Below is a small trained network, with its code and all its weights. Each question gives an input and a target symbol and asks what happens when units are switched off, that is, made to give their printed mean instead of their output.

import numpy as np


def w(rows, s, z=0):
    codes = np.array(rows[::2]) - 128.0
    scale = np.full(codes.shape[1], s)
    scale[-1] = z or s
    return codes * scale


def f(y):
    return y / 2 * (1 + np.tanh(0.7978845608 * (y + 0.044715 * y**3)))


def softmax(a):
    e = np.exp(a - a.max(-1, keepdims=True))
    return e / e.sum(-1, keepdims=True)


def log_softmax(a):
    a = a - a.max(-1, keepdims=True)
    return a - np.log(np.exp(a).sum(-1, keepdims=True))


def net(x, mask):
    ids = ['βγεθλμπστφψω'.index(c) for c in x.split()]
    T = len(ids)
    res = E[ids] + P[:T]
    r = res
    for j in range(2):
        rows = slice(2 * j, 2 * j + 2)
        q, k, v = (r @ M[0][rows].T for M in (Q, K, V))
        z = softmax(np.where(np.tri(T) > 0, q @ k.T / 2**0.5, -1e9)) @ v
        o = O[0][rows]
        res = res + np.where(mask[j], z, o[:, -1]) @ o[:, :-1]
    y = f(res @ A[0][:, :-1].T + A[0][:, -1])
    res = res + np.where(mask[2:18], y, B[0][:, -1]) @ B[0][:, :-1]
    return log_softmax(res[-1] @ U[:, :-1].T + U[:, -1])


Q, K, V, O, A, B = {}, {}, {}, {}, {}, {}
E = w([
[138,132,182,100,92,156,93,224],'β',
[86,195,127,143,108,116,165,215],'γ',
[154,143,118,94,125,206,195,49],'ε',
[207,130,61,231,141,190,152,158],'θ',
[113,82,56,208,111,94,63,191],'λ',
[81,91,75,87,108,4,101,59],'μ',
[58,146,145,101,195,95,106,180],'π',
[116,144,152,48,118,82,186,88],'σ',
[99,182,174,122,82,223,177,74],'τ',
[172,113,79,176,188,116,52,74],'φ',
[200,203,128,48,237,153,196,185],'ψ',
[176,176,113,103,77,68,81,147],'ω',
],0.018)
P = w([
[114,199,54,147,141,135,204,60],'0',
[191,100,72,91,60,73,159,160],'1',
[67,208,94,140,180,192,45,108],'2',
[132,143,141,250,174,83,153,106],'3',
[215,90,89,117,79,103,107,196],'4',
[103,228,74,153,158,219,8,105],'5',
[99,144,166,211,161,120,177,96],'6',
[167,74,99,113,96,139,138,178],'7',
],0.014)
Q[0] = w([
[122,204,58,104,101,191,38,166],'H0',
[58,206,126,176,137,191,95,87],'H0',
[116,220,114,255,159,38,169,108],'H1',
[120,232,58,154,118,166,65,147],'H1',
],0.0083)
K[0] = w([
[112,107,131,232,66,122,98,163],'H0',
[195,174,15,186,86,195,65,137],'H0',
[253,223,49,119,163,71,8,197],'H1',
[140,93,118,164,191,165,131,215],'H1',
],0.0071)
V[0] = w([
[67,63,78,193,81,198,220,186],'H0',
[49,73,206,67,145,107,78,153],'H0',
[67,125,141,142,2,109,50,84],'H1',
[95,44,68,176,175,138,118,79],'H1',
],0.0067)
O[0] = w([
[100,140,17,217,6,224,160,135,103],'H0',
[1,119,107,120,134,60,166,155,2],'H0',
[112,191,74,235,88,30,59,81,135],'H1',
[103,63,62,162,196,157,93,71,125],'H1',
],0.0079,0.0086)
A[0] = w([
[195,140,95,96,92,124,249,190,75],'N0',
[200,49,65,118,115,172,194,153,59],'N1',
[135,126,116,191,201,199,108,130,244],'N2',
[54,209,126,173,124,166,65,106,30],'N3',
[149,93,108,146,158,209,59,236,200],'N4',
[108,127,84,154,112,128,99,2,221],'N5',
[172,132,220,160,139,43,156,43,155],'N6',
[190,74,60,115,53,48,110,43,127],'N7',
[226,226,128,132,110,206,123,58,157],'N8',
[206,49,121,147,84,159,83,174,143],'N9',
[174,158,139,135,152,122,232,16,80],'N10',
[204,184,133,27,176,140,132,139,147],'N11',
[112,73,168,186,236,189,173,59,115],'N12',
[182,115,83,88,131,105,38,208,56],'N13',
[89,153,86,99,111,93,106,47,254],'N14',
[110,51,142,223,73,122,67,174,168],'N15',
],0.0093,0.004)
B[0] = w([
[79,211,175,116,118,91,90,142,167],'N0',
[173,168,34,147,214,75,144,120,167],'N1',
[67,73,166,100,63,105,178,79,192],'N2',
[185,127,115,34,97,62,85,30,160],'N3',
[139,152,101,136,32,55,114,124,197],'N4',
[138,130,117,172,108,156,2,202,182],'N5',
[152,153,165,167,130,183,180,143,181],'N6',
[146,73,139,118,122,143,239,123,196],'N7',
[93,109,173,175,158,129,123,142,249],'N8',
[163,123,151,107,108,179,122,45,196],'N9',
[205,150,115,56,128,60,36,134,157],'N10',
[78,80,120,161,144,142,177,74,203],'N11',
[74,102,112,38,131,128,163,239,154],'N12',
[39,176,45,124,158,162,125,170,198],'N13',
[162,121,130,97,154,181,131,199,159],'N14',
[164,160,187,83,203,181,169,167,170],'N15',
],0.0089,0.021)
U = w([
[164,160,134,55,47,156,75,152,129],'β',
[93,196,102,178,74,81,142,179,1],'γ',
[230,111,170,4,162,119,129,11,93],'ε',
[163,141,73,159,131,37,150,46,103],'θ',
[195,155,59,87,156,184,142,169,92],'λ',
[133,23,167,62,83,163,175,198,116],'μ',
[22,107,90,181,112,89,133,215,151],'π',
[133,81,176,4,91,57,217,89,100],'σ',
[186,175,211,178,163,205,158,87,183],'τ',
[143,14,104,167,73,184,169,28,161],'φ',
[78,200,53,163,255,153,90,102,71],'ψ',
[25,122,110,95,104,246,247,86,180],'ω',
],0.0068,0.006)

Each question gives the input, a string of symbols that net reads in full, and the target symbol t.
The units are the heads (2 rows each of Q, K, V and O) and the neurons (one row each of A and B). Each row of codes is followed by its name. A weight is (code - 128) times the scale printed after its matrix; where a second scale follows, it is the last column's (O, A, B and U).
mask holds one flag per unit, heads first, then neurons. A switched-off unit (its flag False) gives its mean, the last column of its rows in O or B, instead of its output. The means were averaged over made-up inputs and are rounded, as every weight is.
A unit's drop is (log p(t) with every unit on - log p(t) with that unit switched off) / (log p(t) with every unit on - log p(t) with every unit switched off).
The circuit of an input: a set's keep is (log p(t) with only the set's units on - log p(t) with every unit switched off) / (log p(t) with every unit on - log p(t) with every unit switched off). Starting from the 12 units with the biggest drops (on a tie, the unit counted first), units are removed one at a time, each time the one whose removal leaves the highest keep (on an exact tie, the one counted first), for as long as the keep stays at least 0.8.
units of the circuit, in order: the units of the circuit, biggest drop first
top k neurons: the k neurons with the biggest drops, biggest first
heads that matter: for each layer, one digit per head in row order, 1 if its drop is at least 0.15 and else 0, layers parted by /
input ω π β φ φ π, target σ: units of the circuit, in order	[N3; N2; N5]
input φ ω ω π, target τ: top 2 neurons	[N6; N13]
input ω μ λ ω φ ω λ ω, target λ: heads that matter	11
input ω ω ω λ ω τ, target β: heads that matter	00
input ω ω ω, target ψ: heads that matter	10
input θ φ φ, target φ: heads that matter	10
input λ λ ω ω, target τ: heads that matter	00
input φ λ φ, target β: units of the circuit, in order	[N5; N3; N11; H0]
input λ ω ω φ λ λ φ, target μ: top neuron	[N12]
input φ φ ω φ λ β, target β: units of the circuit, in order	[N4; N3]
input ψ ω φ σ π β, target ω: heads that matter	01
input θ σ λ ω τ θ, target φ: heads that matter	00
input γ ω θ θ ω ω σ, target τ: top 4 neurons	[N6; N3; N4; N2]
input λ θ θ λ, target φ: top 2 neurons	[N2; N9]
input ω ω φ τ ε, target ε: top 3 neurons	[N10; N13; N9]
input ω φ θ θ ω λ ω β, target β: units of the circuit, in order	[N4; N7]
input π ω θ ω ω β, target φ: top neuron	[N4]
input σ ω σ ω φ, target φ: units of the circuit, in order	[N0; N7]
input ω ω φ, target π: heads that matter	10
input φ θ π ψ μ, target μ: top 4 neurons	[N7; N14; N11; N1]
input θ ω ω σ φ ε, target φ: heads that matter	10
